Below are the code and all the weights of a small trained network. Each question names an input and a target symbol and asks about switching units off, where a switched-off unit gives its printed mean instead of its output.

import numpy as np


def w(rows, s, z=0):
    codes = np.array(rows[::2]) - 128.0
    scale = np.full(codes.shape[1], s)
    scale[-1] = z or s
    return codes * scale


def norm(h):
    return h / np.sqrt((h * h).mean(-1, keepdims=True) + 1e-5)


def f(y):
    return y / 2 * (1 + np.tanh(0.7978845608 * (y + 0.044715 * y**3)))


def softmax(a):
    e = np.exp(a - a.max(-1, keepdims=True))
    return e / e.sum(-1, keepdims=True)


def log_softmax(a):
    a = a - a.max(-1, keepdims=True)
    return a - np.log(np.exp(a).sum(-1, keepdims=True))


def net(x, mask):
    ids = ['αβγεηθλμξπτ'.index(c) for c in x.split()]
    T = len(ids)
    res = E[ids] + P[:T]
    u = 0
    for l in range(2):
        r = norm(res)
        for j in range(3):
            rows = slice(2 * j, 2 * j + 2)
            q, k, v = (r @ M[l][rows].T for M in (Q, K, V))
            z = softmax(np.where(np.tri(T) > 0, q @ k.T / 2**0.5, -1e9)) @ v
            o = O[l][rows]
            res = res + np.where(mask[u + j], z, o[:, -1]) @ o[:, :-1]
        u += 3
        y = f(norm(res) @ A[l][:, :-1].T + A[l][:, -1])
        res = res + np.where(mask[u : u + 16], y, B[l][:, -1]) @ B[l][:, :-1]
        u += 16
    return log_softmax(norm(res)[-1] @ U[:, :-1].T + U[:, -1])


Q, K, V, O, A, B = {}, {}, {}, {}, {}, {}
E = w([
[85,152,37,163,31],'α',
[99,156,152,193,173],'β',
[83,154,40,216,198],'γ',
[24,153,77,188,218],'ε',
[210,112,109,129,249],'η',
[104,142,52,177,196],'θ',
[182,83,126,25,79],'λ',
[136,135,4,141,128],'μ',
[95,125,160,141,251],'ξ',
[54,148,112,158,147],'π',
[42,142,10,151,136],'τ',
],0.011)
P = w([
[97,254,92,76,137],'0',
[111,142,119,109,134],'1',
[100,139,83,57,153],'2',
[130,171,120,125,83],'3',
[117,127,132,124,133],'4',
[95,127,95,63,156],'5',
[142,171,149,150,99],'6',
[120,111,138,136,137],'7',
[91,125,106,62,159],'8',
[152,151,152,155,81],'9',
[122,88,143,148,133],'10',
[99,110,106,67,158],'11',
[161,149,162,161,81],'12',
],0.025)
Q[0] = w([
[31,119,45,125,87],'0.h1',
[234,103,28,164,162],'0.h1',
[61,127,121,163,201],'0.h2',
[170,156,26,189,245],'0.h2',
[201,137,189,161,3],'0.h3',
[93,51,43,93,181],'0.h3',
],0.012)
K[0] = w([
[51,76,125,177,90],'0.h1',
[193,85,93,120,164],'0.h1',
[93,86,155,182,129],'0.h2',
[144,50,95,155,152],'0.h2',
[136,249,107,55,118],'0.h3',
[144,21,123,216,83],'0.h3',
],0.015)
V[0] = w([
[148,107,181,141,96],'0.h1',
[145,221,193,69,122],'0.h1',
[47,142,134,164,96],'0.h2',
[66,61,98,89,174],'0.h2',
[184,131,2,222,35],'0.h3',
[24,116,99,148,50],'0.h3',
],0.0084)
O[0] = w([
[54,203,85,43,105,2],'0.h1',
[195,85,63,125,84,176],'0.h1',
[171,114,123,78,63,169],'0.h2',
[89,105,197,40,84,247],'0.h2',
[156,229,202,130,253,18],'0.h3',
[105,183,213,25,140,128],'0.h3',
],0.0063,0.0049)
A[0] = w([
[133,246,135,148,60,150],'0.n1',
[185,147,71,117,182,43],'0.n2',
[108,74,64,80,135,96],'0.n3',
[128,107,198,157,111,60],'0.n4',
[171,216,101,170,77,76],'0.n5',
[60,57,125,99,181,73],'0.n6',
[31,168,117,177,155,217],'0.n7',
[116,195,71,70,116,64],'0.n8',
[219,85,131,75,175,135],'0.n9',
[212,173,161,203,179,2],'0.n10',
[83,206,91,228,118,98],'0.n11',
[154,113,182,174,73,151],'0.n12',
[98,130,137,148,153,56],'0.n13',
[127,130,131,198,52,253],'0.n14',
[129,139,176,170,75,54],'0.n15',
[96,157,155,199,105,81],'0.n16',
],0.014,0.004)
B[0] = w([
[186,226,127,94,77,214],'0.n1',
[52,138,167,106,121,145],'0.n2',
[72,231,128,197,103,225],'0.n3',
[81,121,149,174,131,151],'0.n4',
[135,202,156,90,200,200],'0.n5',
[59,132,70,74,84,240],'0.n6',
[254,57,156,85,81,209],'0.n7',
[127,86,197,88,190,176],'0.n8',
[186,106,139,150,52,174],'0.n9',
[38,139,136,151,141,175],'0.n10',
[153,176,161,34,120,190],'0.n11',
[93,166,179,152,141,206],'0.n12',
[168,94,106,140,108,126],'0.n13',
[112,192,203,150,146,254],'0.n14',
[84,175,140,108,115,164],'0.n15',
[146,135,196,117,14,162],'0.n16',
],0.0089,0.0076)
Q[1] = w([
[195,165,190,132,134],'1.h1',
[86,130,82,64,100],'1.h1',
[114,136,156,172,205],'1.h2',
[144,177,107,195,104],'1.h2',
[253,162,232,222,247],'1.h3',
[96,90,204,120,159],'1.h3',
],0.015)
K[1] = w([
[200,207,190,175,137],'1.h1',
[35,99,94,24,111],'1.h1',
[204,224,154,130,159],'1.h2',
[120,235,63,133,85],'1.h2',
[167,251,37,92,179],'1.h3',
[129,139,152,57,152],'1.h3',
],0.012)
V[1] = w([
[128,85,86,117,135],'1.h1',
[151,79,183,156,114],'1.h1',
[106,113,192,170,153],'1.h2',
[73,122,104,106,97],'1.h2',
[64,123,137,48,118],'1.h3',
[164,36,12,105,125],'1.h3',
],0.011)
O[1] = w([
[72,196,176,187,161,53],'1.h1',
[95,200,89,82,126,31],'1.h1',
[108,133,50,186,94,75],'1.h2',
[170,158,126,93,107,200],'1.h2',
[77,54,180,105,76,245],'1.h3',
[172,63,3,68,127,3],'1.h3',
],0.012,0.0055)
A[1] = w([
[130,103,199,110,114,81],'1.n1',
[228,69,130,71,178,145],'1.n2',
[174,211,124,192,82,2],'1.n3',
[95,196,118,73,189,118],'1.n4',
[147,68,28,220,146,19],'1.n5',
[68,131,183,121,173,110],'1.n6',
[89,42,177,185,154,136],'1.n7',
[111,46,150,102,139,95],'1.n8',
[90,108,99,204,100,135],'1.n9',
[189,117,64,194,181,40],'1.n10',
[57,193,95,55,127,186],'1.n11',
[202,254,154,76,252,159],'1.n12',
[24,118,97,76,225,105],'1.n13',
[169,82,177,177,139,104],'1.n14',
[164,219,132,111,134,93],'1.n15',
[107,52,157,88,71,179],'1.n16',
],0.013,0.0046)
B[1] = w([
[149,154,39,110,174,214],'1.n1',
[89,153,170,254,143,181],'1.n2',
[143,123,154,49,208,149],'1.n3',
[188,139,134,204,141,159],'1.n4',
[174,222,96,19,16,142],'1.n5',
[148,163,11,75,68,207],'1.n6',
[41,177,34,152,119,191],'1.n7',
[86,213,88,117,160,167],'1.n8',
[36,59,152,176,55,171],'1.n9',
[195,115,161,51,31,134],'1.n10',
[195,108,178,186,118,217],'1.n11',
[200,45,215,74,49,238],'1.n12',
[203,128,162,164,96,162],'1.n13',
[113,108,73,176,91,146],'1.n14',
[109,84,138,143,187,180],'1.n15',
[108,132,122,199,185,254],'1.n16',
],0.0089,0.0079)
U = w([
[147,85,187,87,125,253],'α',
[100,240,163,160,90,98],'β',
[152,144,121,216,188,126],'γ',
[86,9,129,48,113,83],'ε',
[150,130,44,102,67,190],'η',
[149,54,88,131,172,222],'θ',
[205,116,113,240,82,57],'λ',
[124,208,52,121,167,137],'μ',
[106,19,146,183,23,71],'ξ',
[29,110,126,9,105,25],'π',
[79,137,118,74,212,135],'τ',
],0.014,0.0064)

Each question gives the input, a string of symbols that net reads in full, and the target symbol t.
The units are the heads (2 rows each of Q, K, V and O) and the neurons (one row each of A and B). Each row of codes is followed by its name. A weight is (code - 128) times the scale printed after its matrix; where a second scale follows, it is the last column's (O, A, B and U).
mask holds one flag per unit, layer by layer, with each layer's heads first. A switched-off unit (its flag False) gives its mean, the last column of its rows in O or B, instead of its output. The means were averaged over made-up inputs and are rounded, as every weight is.
A unit's drop is (log p(t) with every unit on - log p(t) with that unit switched off) / (log p(t) with every unit on - log p(t) with every unit switched off).
The circuit of an input: a set's keep is (log p(t) with only the set's units on - log p(t) with every unit switched off) / (log p(t) with every unit on - log p(t) with every unit switched off). Starting from the 12 units with the biggest drops (on a tie, the unit counted first), units are removed one at a time, each time the one whose removal leaves the highest keep (on an exact tie, the one counted first), for as long as the keep stays at least 0.8.
units of the circuit, in order: the units of the circuit, biggest drop first
top k neurons: the k neurons with the biggest drops, biggest first
top k neurons in layer l: the k neurons of layer l with the biggest drops, biggest first
drop of u: that unit's drop, to one decimal
input ξ η ξ θ ξ ξ ξ ξ, target ξ: units of the circuit, in order : 0.h3
input θ α η α ξ μ ξ ξ β ε β ξ, target β: units of the circuit, in order : 0.n3, 1.h3
input π ξ ξ ξ η, target η: units of the circuit, in order : 1.n5, 1.h3, 0.h3, 0.n5
input θ μ γ θ θ μ α α γ, target α: units of the circuit, in order : 0.h3, 1.n12
input π η α, target η: units of the circuit, in order : 0.h3, 1.h3, 0.n5
input μ μ η ξ τ η, target τ: top 3 neurons : 0.n9, 0.n1, 0.n14
input ε β ξ ξ θ ξ η θ ξ, target θ: top 3 neurons : 0.n6, 0.n14, 0.n7
input η ξ γ ξ λ α β ε τ, target ε: top 2 neurons : 0.n7, 0.n6
input β α ξ β μ ξ, target μ: top 2 neurons : 0.n1, 0.n5
input γ θ η π η α, target η: units of the circuit, in order : 1.h3, 0.h3
input ε ξ α ε γ β ξ γ β, target γ: top 3 neurons : 0.n7, 0.n14, 0.n3
input η γ ε β λ, target λ: top 2 neurons in layer 0 : 0.n14, 0.n9
input α ξ η ξ ξ η ε μ μ γ τ ξ, target τ: top 3 neurons : 0.n3, 0.n14, 0.n9
input ξ λ ξ ξ ε, target ε: top 2 neurons : 0.n7, 0.n6
input γ η λ θ ε π λ μ τ α, target α: top 2 neurons : 1.n12, 0.n3
input ξ ξ η τ τ, target τ: top neuron in layer 1 : 1.n8
input η θ β, target θ: top 3 neurons in layer 0 : 0.n7, 0.n6, 0.n14
input μ θ α, target θ: top 2 neurons : 0.n14, 0.n7
input ξ λ ξ π α θ α π ξ, target π: top 2 neurons : 0.n14, 1.n12
input η η α ξ ξ μ, target ξ: top neuron : 0.n3
input β ξ β ξ β ξ η β ε λ π η, target π: top 2 neurons : 0.n7, 0.n9
input ξ α μ η θ, target θ: top 2 neurons : 0.n6, 0.n14
input η ξ ξ ξ τ α π ε ξ, target ε: top 3 neurons in layer 0 : 0.n6, 0.n14, 0.n7
input λ μ ξ α ξ η θ ξ β ξ ξ λ, target ξ: top 2 neurons in layer 0 : 0.n3, 0.n7
input ξ β ξ ε τ γ, target τ: drop of 1.h3 : 0.3
input ξ ξ ε ξ ξ ξ λ τ θ, target τ: drop of 1.h3 : 1.0
